Below are the code and all the weights of a small trained network. Each question names an input and a target symbol and asks about switching units off, where a switched-off unit gives its printed mean instead of its output.

import numpy as np


def w(rows, s, z=0):
    codes = np.array(rows[::2]) - 128.0
    scale = np.full(codes.shape[1], s)
    scale[-1] = z or s
    return codes * scale


def norm(h):
    return h / np.sqrt((h * h).mean(-1, keepdims=True) + 1e-5)


def f(y):
    return y / 2 * (1 + np.tanh(0.7978845608 * (y + 0.044715 * y**3)))


def softmax(a):
    e = np.exp(a - a.max(-1, keepdims=True))
    return e / e.sum(-1, keepdims=True)


def log_softmax(a):
    a = a - a.max(-1, keepdims=True)
    return a - np.log(np.exp(a).sum(-1, keepdims=True))


def net(x, mask):
    ids = ['αβγδεζηλμξπσφψω'.index(c) for c in x.split()]
    T = len(ids)
    res = E[ids] + P[:T]
    r = norm(res)
    for j in range(3):
        rows = slice(4 * j, 4 * j + 4)
        q, k, v = (r @ M[0][rows].T for M in (Q, K, V))
        z = softmax(np.where(np.tri(T) > 0, q @ k.T / 4**0.5, -1e9)) @ v
        o = O[0][rows]
        res = res + np.where(mask[j], z, o[:, -1]) @ o[:, :-1]
    y = f(norm(res) @ A[0][:, :-1].T + A[0][:, -1])
    res = res + np.where(mask[3:15], y, B[0][:, -1]) @ B[0][:, :-1]
    return log_softmax(norm(res)[-1] @ U[:, :-1].T + U[:, -1])


Q, K, V, O, A, B = {}, {}, {}, {}, {}, {}
E = w([
[101,143,164],'α',
[141,132,125],'β',
[128,215,155],'γ',
[115,100,120],'δ',
[137,142,121],'ε',
[115,99,124],'ζ',
[174,198,145],'η',
[142,139,132],'λ',
[115,100,126],'μ',
[77,195,176],'ξ',
[115,101,134],'π',
[87,80,97],'σ',
[139,140,123],'φ',
[113,101,116],'ψ',
[176,96,248],'ω',
],0.011)
P = w([
[223,184,89],'0',
[122,179,250],'1',
[129,193,203],'2',
[122,187,211],'3',
[134,175,213],'4',
[132,174,215],'5',
[136,175,212],'6',
[147,171,204],'7',
[165,164,200],'8',
],0.0022)
Q[0] = w([
[155,129,195],'head 0',
[147,94,79],'head 0',
[140,168,172],'head 0',
[97,142,85],'head 0',
[151,35,169],'head 1',
[111,167,153],'head 1',
[166,48,215],'head 1',
[119,96,139],'head 1',
[127,56,155],'head 2',
[137,12,147],'head 2',
[155,156,120],'head 2',
[91,29,119],'head 2',
],0.011)
K[0] = w([
[44,145,159],'head 0',
[169,201,108],'head 0',
[72,97,134],'head 0',
[169,105,106],'head 0',
[188,105,66],'head 1',
[32,108,150],'head 1',
[169,88,1],'head 1',
[174,104,107],'head 1',
[168,85,78],'head 2',
[179,68,47],'head 2',
[72,128,151],'head 2',
[200,72,93],'head 2',
],0.0096)
V[0] = w([
[186,102,112],'head 0',
[108,136,156],'head 0',
[122,169,153],'head 0',
[108,72,173],'head 0',
[90,156,85],'head 1',
[99,161,61],'head 1',
[26,150,48],'head 1',
[95,209,10],'head 1',
[255,147,77],'head 2',
[76,162,178],'head 2',
[126,98,67],'head 2',
[119,209,176],'head 2',
],0.0052)
O[0] = w([
[134,132,149,79],'head 0',
[139,143,90,187],'head 0',
[107,161,115,157],'head 0',
[142,106,58,251],'head 0',
[120,117,83,78],'head 1',
[115,143,62,62],'head 1',
[75,121,76,15],'head 1',
[115,169,2,24],'head 1',
[226,118,132,144],'head 2',
[63,101,107,182],'head 2',
[143,166,147,36],'head 2',
[108,81,89,231],'head 2',
],0.005,0.0018)
A[0] = w([
[129,167,172,116],'neuron 0',
[138,91,2,134],'neuron 1',
[55,249,46,3],'neuron 2',
[195,110,94,213],'neuron 3',
[101,71,194,179],'neuron 4',
[89,207,112,107],'neuron 5',
[129,180,49,120],'neuron 6',
[69,175,103,111],'neuron 7',
[152,137,126,142],'neuron 8',
[117,82,137,107],'neuron 9',
[192,181,33,100],'neuron 10',
[164,160,184,140],'neuron 11',
],0.007,0.0035)
B[0] = w([
[153,162,72,157],'neuron 0',
[120,192,77,130],'neuron 1',
[167,209,225,123],'neuron 2',
[65,139,70,186],'neuron 3',
[85,39,62,253],'neuron 4',
[185,244,168,120],'neuron 5',
[74,180,146,111],'neuron 6',
[216,160,167,119],'neuron 7',
[97,196,100,138],'neuron 8',
[125,96,131,139],'neuron 9',
[3,63,156,132],'neuron 10',
[144,182,51,198],'neuron 11',
],0.0038,0.004)
U = w([
[7,112,224,10],'α',
[213,122,96,176],'β',
[111,191,166,254],'γ',
[148,102,96,70],'δ',
[77,158,64,132],'ε',
[120,114,122,146],'ζ',
[167,114,51,72],'η',
[213,122,113,107],'λ',
[111,99,175,117],'μ',
[36,160,197,182],'ξ',
[103,96,152,131],'π',
[48,187,65,104],'σ',
[158,157,55,122],'φ',
[79,137,78,112],'ψ',
[206,87,237,135],'ω',
],0.015,0.0046)

Each question gives the input, a string of symbols that net reads in full, and the target symbol t.
The units are the heads (4 rows each of Q, K, V and O) and the neurons (one row each of A and B). Each row of codes is followed by its name. A weight is (code - 128) times the scale printed after its matrix; where a second scale follows, it is the last column's (O, A, B and U).
mask holds one flag per unit, heads first, then neurons. A switched-off unit (its flag False) gives its mean, the last column of its rows in O or B, instead of its output. The means were averaged over made-up inputs and are rounded, as every weight is.
A unit's drop is (log p(t) with every unit on - log p(t) with that unit switched off) / (log p(t) with every unit on - log p(t) with every unit switched off).
The circuit of an input: a set's keep is (log p(t) with only the set's units on - log p(t) with every unit switched off) / (log p(t) with every unit on - log p(t) with every unit switched off). Starting from the 12 units with the biggest drops (on a tie, the unit counted first), units are removed one at a time, each time the one whose removal leaves the highest keep (on an exact tie, the one counted first), for as long as the keep stays at least 0.8.
circuit, biggest first: the units of the circuit, biggest drop first
most important unit: the unit with the biggest drop
k most important neurons: the k neurons with the biggest drops, biggest first
heads that matter: for each layer, one digit per head in row order, 1 if its drop is at least 0.15 and else 0, layers parted by /
drop of u: that unit's drop, to one decimal
input σ ξ μ σ δ α β μ, target γ: circuit, biggest first => head 1; head 2; neuron 2; neuron 7
input φ γ ε, target γ: circuit, biggest first => head 0
input σ η φ β ε γ α ψ, target γ: heads that matter => 011
input ψ σ η δ, target σ: circuit, biggest first => head 1; neuron 10; head 2; neuron 4
input ψ π β ψ π, target σ: 2 most important neurons => neuron 10; neuron 4
input σ α ω ω β ε ζ ψ π, target γ: heads that matter => 011
input ε α φ, target α: heads that matter => 001
input ψ σ φ, target σ: heads that matter => 111
input ζ α η γ ξ μ, target β: heads that matter => 001
input η α ε, target α: heads that matter => 011
input ψ β α ω ξ δ, target σ: heads that matter => 010
input ψ β ζ δ β β σ ω μ, target σ: 2 most important neurons => neuron 10; neuron 4
input ε π ξ ζ ξ λ σ α ψ, target σ: heads that matter => 010
input σ φ γ α δ φ γ μ, target γ: most important unit => head 1
input ψ ω ξ ψ ζ α π, target σ: drop of neuron 10 => 0.2
input π ξ φ δ σ ζ, target ω: drop of neuron 1 => 0.0
input π ξ γ σ ε ε π μ, target ω: drop of head 2 => 0.6
